Below are the code and all the weights of a small trained network. Each question names an input and a class and asks about switching units off, where a switched-off unit gives its printed mean instead of its output.

import numpy as np


def w(rows, s, z=0):
    codes = np.array(rows[::2]) - 128.0
    scale = np.full(codes.shape[1], s)
    scale[-1] = z or s
    return codes * scale


def norm(h):
    return h / np.sqrt((h * h).mean(-1, keepdims=True) + 1e-5)


def f(y):
    return np.maximum(y, 0)


def log_softmax(a):
    a = a - a.max(-1, keepdims=True)
    return a - np.log(np.exp(a).sum(-1, keepdims=True))


def net(x, mask):
    res = np.array(x, float).reshape(1, 6) / 4 @ E
    u = 0
    for l in range(4):
        y = f(norm(res) @ A[l][:, :-1].T + A[l][:, -1])
        res = res + np.where(mask[u : u + 6], y, B[l][:, -1]) @ B[l][:, :-1]
        u += 6
    return log_softmax(norm(res)[-1] @ U[:, :-1].T + U[:, -1])


A, B = {}, {}
E = w([
[171,66,33,99],'x0',
[130,123,122,125],'x1',
[78,107,105,255],'x2',
[233,136,160,176],'x3',
[134,124,126,125],'x4',
[125,47,193,127],'x5',
],0.00097)
A[0] = w([
[185,58,10,128,165],'0.n0',
[113,194,55,161,168],'0.n1',
[253,138,127,240,2],'0.n2',
[142,191,105,150,137],'0.n3',
[137,230,59,83,236],'0.n4',
[105,71,178,102,244],'0.n5',
],0.0035,0.00061)
B[0] = w([
[98,215,202,181,251],'0.n0',
[154,60,125,105,204],'0.n1',
[112,117,224,3,232],'0.n2',
[188,47,161,148,172],'0.n3',
[127,36,152,172,222],'0.n4',
[150,68,97,184,215],'0.n5',
],0.0036,0.002)
A[1] = w([
[162,146,86,5,29],'1.n0',
[75,57,222,45,154],'1.n1',
[82,151,109,100,60],'1.n2',
[202,89,87,134,94],'1.n3',
[211,231,189,185,206],'1.n4',
[94,25,116,82,254],'1.n5',
],0.0019,0.00056)
B[1] = w([
[160,202,147,177,138],'1.n0',
[146,187,66,117,250],'1.n1',
[138,18,150,132,131],'1.n2',
[89,156,178,207,141],'1.n3',
[4,170,144,38,177],'1.n4',
[198,132,147,171,220],'1.n5',
],0.0024,0.0022)
A[2] = w([
[191,195,12,153,54],'2.n0',
[17,41,64,91,217],'2.n1',
[94,172,179,173,107],'2.n2',
[187,59,73,153,103],'2.n3',
[90,174,137,234,123],'2.n4',
[4,71,33,110,254],'2.n5',
],0.0031,0.00063)
B[2] = w([
[114,118,125,158,135],'2.n0',
[203,148,229,58,242],'2.n1',
[128,199,29,72,220],'2.n2',
[112,182,168,136,207],'2.n3',
[199,205,94,69,232],'2.n4',
[168,113,233,2,247],'2.n5',
],0.0023,0.0015)
A[3] = w([
[128,2,174,172,133],'3.n0',
[109,142,109,134,49],'3.n1',
[169,168,167,106,254],'3.n2',
[193,157,126,117,232],'3.n3',
[92,171,203,106,153],'3.n4',
[138,231,54,43,182],'3.n5',
],0.0032,0.00075)
B[3] = w([
[111,93,43,183,189],'3.n0',
[137,44,85,148,128],'3.n1',
[73,146,1,133,251],'3.n2',
[61,148,76,166,201],'3.n3',
[127,126,29,171,228],'3.n4',
[112,168,151,197,178],'3.n5',
],0.0023,0.0031)
U = w([
[133,141,79,141,249],'0',
[79,183,117,150,106],'1',
[144,90,230,24,156],'2',
[129,102,108,155,115],'3',
[129,107,117,148,92],'4',
[148,2,139,184,7],'5',
],0.0065,0.0018)

Each question gives the input, the list of numbers given to net, and the class t.
The units are the neurons (one row each of A and B). Each row of codes is followed by its name. A weight is (code - 128) times the scale printed after its matrix; where a second scale follows, it is the last column's (A, B and U).
mask holds one flag per neuron, layer by layer. A switched-off neuron (its flag False) gives its mean, the last column of its row in B, instead of its output. The means were averaged over made-up inputs and are rounded, as every weight is.
A unit's drop is (log p(t) with every unit on - log p(t) with that unit switched off) / (log p(t) with every unit on - log p(t) with every unit switched off).
The circuit of an input: a set's keep is (log p(t) with only the set's units on - log p(t) with every unit switched off) / (log p(t) with every unit on - log p(t) with every unit switched off). Starting from the 12 units with the biggest drops (on a tie, the unit counted first), units are removed one at a time, each time the one whose removal leaves the highest keep (on an exact tie, the one counted first), for as long as the keep stays at least 0.8.
units of the circuit, in order: the units of the circuit, biggest drop first
top k neurons: the k neurons with the biggest drops, biggest first
drop of u: that unit's drop, to one decimal
input [-7,2,-5,-4,3,-8], class 5: top neuron => 0.n4
input [5,-6,-1,-8,-3,6], class 2: top 3 neurons => 2.n5, 2.n1, 0.n4
input [2,-7,-7,-1,-7,-8], class 5: top 2 neurons => 0.n4, 0.n3
input [-3,1,-5,-3,-4,6], class 5: top 3 neurons => 0.n5, 0.n0, 2.n4
input [-2,-2,4,7,-4,1], class 2: top 2 neurons => 0.n2, 0.n0
input [-2,0,-8,1,-3,8], class 0: top 2 neurons => 0.n4, 0.n2
input [-2,3,2,-5,-1,1], class 2: units of the circuit, in order => 0.n0, 2.n1
input [3,-6,-7,-4,-7,8], class 5: units of the circuit, in order => 0.n5, 0.n2
input [2,4,2,-8,3,-4], class 2: top 2 neurons => 2.n5, 2.n1
input [-4,-1,3,5,-3,-5], class 2: top 3 neurons => 0.n2, 0.n5, 0.n3
input [2,-5,0,7,7,-7], class 2: top 3 neurons => 0.n2, 0.n5, 0.n0
input [4,-1,-1,-6,-3,-8], class 5: top 2 neurons => 0.n4, 0.n1
input [7,-4,3,8,0,-2], class 2: top 2 neurons => 0.n2, 3.n0
input [0,1,2,5,3,-1], class 2: top neuron => 0.n2
input [6,3,2,1,5,1], class 1: drop of 0.n0 => 0.3
input [5,0,0,0,3,1], class 1: drop of 0.n0 => 0.2
input [8,-1,0,-1,-6,2], class 1: drop of 0.n0 => 0.5
